(in the rows, 128 means zero)
Each row is followed by its class; each block has classes of its own.
[ 77, 128, 127, 129, 132, 101, 135, 204, 117, 142, 155, 136, 128, 145,  86,
 127, 156, 114, 113, 154, 106, 134, 195, 141, 131, 123, 130, 123, 126, 139,
 147, 137, 135, 140, 107, 120, 132, 100, 131, 132, 130, 126, 135, 109, 107,
 132, 132, 118, 144, 140, 130, 137, 134, 135, 123, 139, 131, 117, 143, 135,
 155, 137, 154] : (116)
[102, 129, 130, 130, 119, 110, 124, 161, 118, 146, 130, 164, 162, 138,  83,
 127, 144, 113, 110, 145, 102, 139, 181, 140, 132, 116, 125, 126, 132, 128,
 128, 134, 134, 139, 112, 129, 124, 104, 137, 128, 139, 130, 138,  98, 116,
 131, 137, 122, 136, 134, 137, 133, 126, 143, 148, 139, 141, 128, 138, 134,
 157, 124, 145] : (116)
[ 91, 113, 128, 137, 124, 112, 126, 174, 121, 137, 131, 147, 110, 139, 109,
 126, 134, 119, 114, 103, 123, 139, 180, 143, 130, 129, 128, 124, 122, 130,
 131, 128, 133, 135, 120, 109, 132, 110, 143, 120, 130, 134, 122, 119, 121,
 141, 138, 119, 133, 137, 132, 136, 121, 142, 128, 131, 125, 116, 137, 133,
 147, 132, 141] : (15)
[131, 121, 116, 132, 132, 128, 132, 156, 128, 139, 121, 133, 140, 144, 106,
 132, 130, 119, 114, 127, 126, 137, 175, 138, 141, 126, 132, 130, 131, 130,
 139, 127, 127, 131, 114, 120, 134, 120, 128, 119, 135, 132, 130, 111, 137,
 136, 135, 119, 130, 135, 132, 136, 131, 135, 125, 139, 134, 118, 139, 137,
 145, 131, 129] : (116)
[ 88, 121, 130, 125, 125, 149, 128, 142, 124, 141, 189, 112, 149, 135, 119,
 121, 111, 132, 135, 169, 131, 137, 155, 136, 137, 134, 129, 143, 141, 157,
 119, 121, 125, 131, 132, 125, 132, 152, 114, 139, 133, 138, 147, 124, 122,
 137, 122, 126, 139, 126, 107, 128, 120, 142, 118, 125, 132, 114, 133, 140,
 144, 136, 119] : (116)
[141, 103, 122, 131, 122, 116, 122, 200, 124, 117, 109, 113,  77, 144, 122,
 128, 142, 131, 142,  92, 143, 133, 165, 140, 123, 135, 133, 117, 126, 123,
 144, 122, 127, 133, 119, 118, 134,  96, 153, 126, 124, 135, 125, 124, 129,
 143, 134, 128, 119, 127, 145, 138, 130, 123, 132, 129, 121, 106, 139, 142,
 133, 125, 140] : (15)
[ 56, 120, 143, 123, 121, 147, 133, 116, 117, 152, 207,  97, 139, 139, 102,
 127, 106, 122, 132, 195, 123, 136, 171, 144, 141, 137, 128, 147, 137, 161,
 106, 122, 130, 124, 128, 119, 135, 148, 116, 137, 138, 143, 141, 127, 122,
 126, 119, 110, 139, 123,  95, 121, 122, 149, 117, 131, 131, 126, 135, 133,
 165, 144, 101] : (116)
[ 69, 117, 129, 137, 124, 111, 121, 127, 128, 144, 131, 167, 111, 139, 131,
 134, 147, 115, 133,  98, 116, 135, 178, 132, 134, 140, 133, 136, 120, 128,
 145, 104, 128, 126, 132, 105, 129, 184, 139, 127, 138, 136, 113, 146, 114,
 143, 140, 112, 139, 137, 120, 134,  90, 136, 132, 128, 121, 132, 136, 137,
 136, 146, 118] : (15)
[116, 122, 129, 126, 122, 117, 127, 195, 145, 122, 133, 112,  67, 136, 106,
 128, 140, 127, 123,  83, 138, 154, 168, 128, 119, 137, 134, 119, 122, 130,
 137, 118, 131, 139, 134,  92, 131,  47, 159, 129, 124, 127, 118, 131,  95,
 136, 125, 120, 105, 138, 141, 130, 126, 148, 130, 146, 114, 113, 139, 135,
 151, 124, 125] : (15)
[137, 113, 109, 131, 125, 143, 134, 166, 125, 143, 111, 162, 153, 146, 125,
 139, 117, 110, 130,  96, 139, 140, 170, 147, 148, 125, 136, 132, 128, 115,
 138, 134, 130, 121, 110, 159, 136, 176, 119, 115, 135, 136, 142, 106, 132,
 154, 140, 148, 142, 122, 140, 132, 135, 137, 126, 129, 155,  96, 138, 137,
 129, 117, 123] : (15)
[160, 132, 128, 119, 129, 105, 122, 184, 123, 128, 120, 114, 146, 141,  93,
 122, 148, 116, 117, 153, 120, 146, 166, 133, 123, 130, 134, 115, 128, 133,
 150, 138, 129, 139, 106, 132, 132,  57, 129, 132, 125, 122, 139, 101, 130,
 129, 133, 123, 116, 133, 141, 131, 140, 132, 124, 141, 127, 136, 141, 141,
 150, 117, 148] : (116)
[ 47, 122, 144, 126, 123, 107, 127, 183, 126, 116, 174, 132, 102, 135,  84,
 133, 131, 117, 103, 154, 113, 131, 185, 145, 133, 124, 130, 131, 128, 154,
 122, 132, 133, 138, 126, 109, 129,  98, 131, 134, 125, 133, 138, 105, 113,
 134, 125, 127, 141, 236, 122, 127, 130, 144, 122, 129, 134, 113, 138, 127,
 165, 133, 135] : (116)
[ 84, 116, 137, 128, 128, 128, 133,  94, 122, 148, 155, 146, 162, 133,  95,
 126, 144, 115, 122, 167, 105, 140, 185, 131, 132, 129, 124, 143, 142, 163,
 136, 106, 135, 126, 126,  98, 125, 143, 127, 135, 139, 130, 130, 134, 114,
 130, 127,  99, 139, 137, 106, 130, 104, 143, 121, 141, 129, 158, 134, 140,
 162, 152, 121] : (116)
[ 48, 122, 150, 119, 135, 107, 127, 173, 122, 139, 194, 114, 108, 127,  81,
 126, 126, 114, 120, 197, 100, 123, 158, 136, 122, 131, 124, 130, 129, 161,
 128, 126, 128, 131, 125, 115, 134,  79, 130, 141, 126, 122, 140, 107, 103,
 126, 119, 109, 133, 136, 112, 125, 126, 154, 124, 130, 131, 143, 139, 123,
 158, 134, 149] : (116)
[ 32, 107, 132, 134, 120, 125, 138,  80, 127, 159, 156, 194, 145, 138, 129,
 123, 112, 127, 123,  86, 127, 132, 177, 141, 152, 124, 133, 152, 135, 133,
  63, 104, 126, 116, 147, 110, 131, 221, 113, 116, 143, 143, 121, 137, 109,
 140, 143, 113, 149, 138, 107, 139, 104, 142, 125, 134, 140, 116, 133, 116,
 147, 163, 105] : (15)
[ 84, 125, 135, 135, 127,  85, 122, 180, 127, 132, 113, 170,  57, 127,  94,
 105, 148, 121, 110,  71, 120, 133, 188, 136, 123, 128, 129, 120, 125, 134,
 133, 124, 128, 140, 135,  88, 131,  54, 154, 130, 126, 134, 122, 115, 122,
 120, 135, 107, 112, 148, 136, 131, 129, 149, 128, 142, 123, 117, 137, 126,
 160, 122, 135] : (15)
[ 40, 123, 137, 131, 126,  81, 123, 187, 119, 145, 154, 173,  91, 131,  87,
 114, 138, 118,  90,  77, 110, 123, 185, 144, 132, 121, 125, 129, 123, 145,
 119, 142, 134, 147, 137,  98, 127,  48, 157, 130, 125, 125, 119, 104, 119,
 138, 134, 109, 123, 151, 134, 142, 130, 158, 123, 147, 130, 109, 140, 117,
 169, 129, 147] : (15)
[ 59, 116, 120, 128, 119, 142, 129, 194, 126, 150, 166, 144, 134, 149, 219,
 122, 103, 128, 112, 119, 134, 137, 164, 161, 144, 120, 127, 124, 127, 129,
 116, 144, 141, 136, 116, 147, 136, 130, 119, 119, 129, 137, 141,  93, 127,
 142, 132, 141, 121, 131, 133, 136, 142, 128, 124, 127, 148,  79, 137, 134,
 147, 120, 126] : (15)
[ 36, 107, 121, 133, 119, 148, 128, 100, 106, 163, 168, 176, 169, 151, 124,
 126, 102, 127, 112, 103, 129, 141, 172, 145, 158, 122, 121, 145, 143, 141,
 107, 112, 125, 131, 145, 121, 131, 197, 104, 114, 132, 143, 133, 125, 126,
 115, 130, 118, 145, 132, 112, 134, 104, 144, 114, 133, 140, 101, 134, 129,
 153, 157, 106] : (15)
[120, 128, 126, 115, 123, 154, 139, 151, 118, 140, 189,  77, 178, 142,  92,
 133, 118, 116, 132, 212, 126, 142, 157, 142, 140, 135, 129, 136, 132, 150,
 126, 123, 129, 124, 112, 123, 136,  98, 113, 128, 130, 131, 152, 110, 131,
 135, 126, 123, 130, 120, 119, 124, 139, 146, 121, 133, 133, 121, 135, 140,
 155, 127, 124] : (116)
[ 89, 120, 129, 121, 132, 133, 133, 109, 123, 139, 143, 137, 133, 144, 139,
 135, 137, 133, 150, 144, 125, 127, 178, 139, 146, 130, 134, 142, 136, 129,
 135, 117, 126, 118, 114, 133, 136, 243, 114, 130, 142, 144, 128, 142, 110,
 134, 137, 121, 147, 123, 119, 136, 106, 119, 134, 124, 136, 130, 131, 140,
 120, 144, 121] : (116)

Next block, with new classes.
[114, 147, 125, 133, 128, 134, 142, 131, 101, 111, 119, 187, 141, 125, 111,
 133, 146, 126, 128, 104, 115, 149, 125, 123, 135, 144, 144, 146, 152, 138,
 135, 122, 133, 124, 140, 125, 129, 120, 123, 129, 127, 126, 156, 162, 110,
 131, 131, 106,  57, 120, 108, 161, 120, 142, 160, 133, 114, 107, 140, 125,
 152, 141, 118] : (90)
[139, 116, 144, 132, 124, 118, 118, 129, 117, 104, 142, 133, 141, 162, 129,
 144, 123, 131, 102,  89, 117, 159, 129, 118, 148, 162, 113, 146, 123, 154,
 112,  65, 123,  95, 115,  88, 116, 114, 128, 133, 125, 121,  96, 192,  98,
 107, 169,  92, 124, 110, 157, 166, 174, 148, 134, 137,  96, 181, 116, 149,
 130, 134, 128] : (19)
[126, 140, 116, 136, 127, 149, 123, 133,  99, 114, 170, 133, 146, 133, 109,
 156, 133, 128, 110, 117, 107, 143, 134, 120, 126, 133, 145, 147, 129, 137,
 128, 116, 130, 115, 126, 124, 139, 133, 124, 120, 131, 117,  96, 139, 117,
 127, 137, 122,  55, 139, 108, 136, 129, 149, 131, 118, 100, 122, 144, 123,
 137, 140, 128] : (90)
[108, 149, 123, 136, 137, 145, 127, 132,  98, 120, 137, 133, 129, 124, 128,
 135, 151, 128, 135, 124, 107, 149, 128, 124, 136, 147, 147, 131, 133, 121,
 133, 107, 131, 119, 127, 119, 129, 126, 121, 129, 126, 118, 149, 159, 120,
 130, 122,  98,  54, 122, 116, 149, 121, 159, 162, 121, 109, 105, 153, 129,
 161, 141, 128] : (90)
[139,  97, 143, 132, 125, 136, 128, 122, 151, 122,  96, 127, 123, 135, 125,
 123, 124, 128, 126, 126, 121, 145, 122, 125, 125, 152, 131, 108, 125, 117,
 123, 126, 130, 117, 108, 135, 121, 112, 145, 122, 124, 137, 124, 164, 144,
 122, 133, 122, 103, 127, 143, 183, 112, 135, 162, 125, 146, 127, 111, 120,
 135, 130, 125] : (19)
[137, 117, 134, 132, 134, 127, 117, 124, 135, 123, 148, 135, 146, 166, 148,
 152, 112, 137, 121, 106, 118, 160, 124, 126, 134, 154, 116, 146, 124, 147,
 119,  64, 152,  98, 117, 105, 125, 129, 142, 128, 125, 119, 143, 168, 141,
 113, 138, 104, 147, 121, 140, 158, 184, 171, 132, 141, 103, 173, 126, 130,
 123, 119, 130] : (19)
[129, 123, 136, 143, 132, 101, 118, 121, 127, 122, 154, 135, 136, 150, 144,
 141, 128, 129, 127, 110, 128, 157, 136, 125, 133, 140, 132, 143, 118, 155,
 123, 103, 155, 107, 116, 106, 127, 130, 133, 127, 132, 129, 132, 186, 142,
 113, 143, 112, 113, 116, 139, 167, 124, 153, 161, 130, 100, 170, 118, 130,
 123, 131, 115] : (19)
[148, 129, 123, 151, 136, 126, 115, 122, 116, 116, 143, 137, 137, 149, 153,
 135, 120, 126, 114, 112, 123, 158, 131, 119, 136, 141, 128, 153, 126, 147,
 116,  69, 140, 108, 108,  99, 105, 127, 127, 124, 132, 124, 117, 168,  92,
 118, 157, 113, 122, 119, 143, 137, 139, 135, 155, 136,  97, 155, 113, 138,
  87, 131, 145] : (19)
[116, 151, 136, 147, 135, 147, 121, 124,  92, 115, 144, 131, 138, 139, 115,
 144, 144, 134, 128,  92, 105, 154, 116, 119, 129, 141, 126, 140, 122, 138,
 135, 102, 142, 102, 129, 128, 146, 126, 121, 135, 131, 132, 120, 192, 150,
 120, 127, 105,  56, 142, 109, 159, 117, 166, 149, 102, 116, 130, 128, 138,
 157, 135, 131] : (90)
[109, 147, 120, 135, 133, 144, 125, 128, 122, 129, 145, 136, 124, 140, 124,
 131, 143, 130, 140, 100, 122, 140, 122, 123, 127, 146, 127, 138, 128, 138,
 124,  87, 137, 131, 134, 116, 134, 121, 131, 122, 127, 127, 149, 146, 176,
 124, 112, 114,  64, 100, 116, 144, 131, 138, 149, 135, 121, 117, 148, 128,
 159, 134, 132] : (90)
